Below is a small trained network, with its code and all its weights. Each question gives an input and a class and asks what happens when units are switched off, that is, made to give their printed mean instead of their output.

import numpy as np


def w(rows, s, z=0):
    codes = np.array(rows[::2]) - 128.0
    scale = np.full(codes.shape[1], s)
    scale[-1] = z or s
    return codes * scale


def f(y):
    return y / 2 * (1 + np.tanh(0.7978845608 * (y + 0.044715 * y**3)))


def log_softmax(a):
    a = a - a.max(-1, keepdims=True)
    return a - np.log(np.exp(a).sum(-1, keepdims=True))


def net(x, mask):
    res = np.array(x, float).reshape(1, 3) / 4 @ E
    y = f(res @ A[0][:, :-1].T + A[0][:, -1])
    res = res + np.where(mask, y, B[0][:, -1]) @ B[0][:, :-1]
    return log_softmax(res[-1] @ U[:, :-1].T + U[:, -1])


A, B = {}, {}
E = w([
[157,155,179,154,77,176,58,243,38],'x0',
[86,57,45,185,95,142,40,158,165],'x1',
[145,218,117,202,2,82,148,91,120],'x2',
],0.011)
A[0] = w([
[91,35,63,40,205,189,97,123,135,52],'N1',
[145,194,127,153,69,102,152,139,104,90],'N2',
[94,38,115,55,213,197,77,110,159,93],'N3',
[120,144,102,40,185,89,176,104,202,77],'N4',
[148,97,181,60,196,254,114,154,44,134],'N5',
[146,98,116,138,141,127,58,163,153,72],'N6',
[162,166,175,60,164,186,134,138,39,136],'N7',
[117,137,97,57,196,110,157,60,146,74],'N8',
[170,188,116,222,107,237,28,157,45,9],'N9',
[168,250,163,78,143,125,205,80,135,87],'N10',
[135,114,214,99,160,126,117,172,128,125],'N11',
[216,156,179,123,153,104,236,61,59,179],'N12',
[92,74,40,143,111,216,45,179,137,27],'N13',
[166,129,211,51,153,200,167,172,54,137],'N14',
[168,144,138,64,146,179,152,172,81,120],'N15',
[116,149,138,167,86,131,77,190,95,55],'N16',
[105,96,62,195,75,83,117,40,188,113],'N17',
[158,133,189,98,179,166,110,198,134,126],'N18',
[93,197,100,128,147,165,142,152,129,102],'N19',
[173,212,131,146,107,118,95,86,92,82],'N20',
[91,120,104,175,107,49,137,117,191,123],'N21',
[82,47,116,82,214,158,106,143,141,188],'N22',
[186,167,87,112,144,133,117,154,166,128],'N23',
[214,130,138,160,64,188,54,182,70,92],'N24',
[81,160,154,97,152,104,203,97,175,136],'N25',
[86,32,85,212,118,143,68,201,173,179],'N26',
[103,99,169,179,132,141,154,121,124,128],'N27',
[194,212,184,58,128,47,171,72,145,52],'N28',
[121,205,151,205,55,157,151,58,66,179],'N29',
[97,126,61,182,74,106,106,102,153,101],'N30',
[141,139,142,179,58,147,62,217,55,180],'N31',
[190,186,145,152,54,60,151,133,79,31],'N32',
[59,127,22,210,86,87,130,79,196,113],'N33',
],0.0069,0.011)
B[0] = w([
[133,209,35,42,131,85,188,175,131,197],'N1',
[75,133,138,106,182,145,113,131,184,159],'N2',
[80,160,92,73,191,114,155,169,136,214],'N3',
[67,124,163,173,187,158,64,69,184,175],'N4',
[200,96,163,190,98,127,134,116,102,222],'N5',
[70,148,149,157,143,150,115,103,147,143],'N6',
[140,77,165,180,68,103,130,94,96,196],'N7',
[97,99,155,153,170,177,86,86,192,169],'N8',
[107,219,41,3,181,112,185,196,101,175],'N9',
[83,186,90,73,175,117,138,157,144,188],'N10',
[162,81,150,190,92,98,140,92,103,165],'N11',
[37,102,148,116,198,188,103,125,176,230],'N12',
[7,66,228,204,203,217,86,34,213,180],'N13',
[183,83,160,234,61,99,103,102,105,212],'N14',
[165,101,152,176,73,119,122,89,112,168],'N15',
[85,152,77,69,176,126,156,162,133,155],'N16',
[196,139,121,126,49,63,158,140,36,200],'N17',
[155,93,154,173,61,98,131,119,96,180],'N18',
[130,128,120,128,118,128,129,112,135,120],'N19',
[75,119,133,116,174,154,104,75,180,148],'N20',
[215,144,118,123,101,83,127,158,85,169],'N21',
[61,106,157,133,204,167,87,96,170,247],'N22',
[128,106,108,129,117,124,129,118,149,128],'N23',
[76,143,115,103,195,133,148,141,173,196],'N24',
[71,153,124,129,192,131,110,161,130,179],'N25',
[115,186,72,66,152,113,175,181,106,252],'N26',
[129,115,124,132,145,119,110,147,120,128],'N27',
[119,187,44,48,131,82,142,208,115,173],'N28',
[136,164,85,68,163,132,161,170,120,217],'N29',
[155,127,114,145,66,56,145,113,70,170],'N30',
[73,96,182,174,155,155,107,75,188,244],'N31',
[37,51,212,164,203,196,38,53,209,157],'N32',
[199,114,100,140,90,61,146,136,46,209],'N33',
],0.0071,0.012)
U = w([
[87,102,169,155,147,179,60,98,176,38],'0',
[120,175,14,54,135,117,148,178,118,254],'1',
[248,100,125,188,43,108,103,119,63,172],'2',
],0.016,0.00036)

Each question gives the input, the list of numbers given to net, and the class t.
The units are the neurons (one row each of A and B). Each row of codes is followed by its name. A weight is (code - 128) times the scale printed after its matrix; where a second scale follows, it is the last column's (A, B and U).
mask holds one flag per neuron, in row order. A switched-off neuron (its flag False) gives its mean, the last column of its row in B, instead of its output. The means were averaged over made-up inputs and are rounded, as every weight is.
A unit's drop is (log p(t) with every unit on - log p(t) with that unit switched off) / (log p(t) with every unit on - log p(t) with every unit switched off).
The circuit of an input: a set's keep is (log p(t) with only the set's units on - log p(t) with every unit switched off) / (log p(t) with every unit on - log p(t) with every unit switched off). Starting from the 12 units with the biggest drops (on a tie, the unit counted first), units are removed one at a time, each time the one whose removal leaves the highest keep (on an exact tie, the one counted first), for as long as the keep stays at least 0.8.
units of the circuit, in order: the units of the circuit, biggest drop first
most important unit: the unit with the biggest drop
top k neurons: the k neurons with the biggest drops, biggest first
drop of u: that unit's drop, to one decimal
input [-2,7,-5], class 1: most important unit -> N1
input [1,-4,6], class 0: top 2 neurons -> (N32; N26)
input [5,0,0], class 2: units of the circuit, in order -> (N12; N3)
input [0,4,0], class 1: top 3 neurons -> (N14; N5; N26)
input [1,-3,7], class 0: top 4 neurons -> (N32; N26; N1; N9)
input [0,2,0], class 1: top 3 neurons -> (N14; N5; N13)
input [-2,6,0], class 1: top 3 neurons -> (N26; N14; N5)
input [-5,-5,0], class 0: top 2 neurons -> (N4; N26)
input [7,-3,8], class 0: top 2 neurons -> (N32; N31)
input [-6,2,-8], class 1: top 3 neurons -> (N1; N3; N31)
input [2,0,6], class 0: top 3 neurons -> (N32; N26; N31)
input [1,-4,0], class 2: top 3 neurons -> (N22; N13; N31)
input [6,0,-8], class 2: top 2 neurons -> (N5; N14)
input [5,5,2], class 1: top neuron -> (N9)
input [3,-3,6], class 0: drop of N32 -> 0.7
input [1,-5,8], class 0: drop of N26 -> 0.7
input [4,-7,1], class 0: drop of N12 -> 3.2
input [3,-8,-8], class 2: drop of N33 -> 0.0
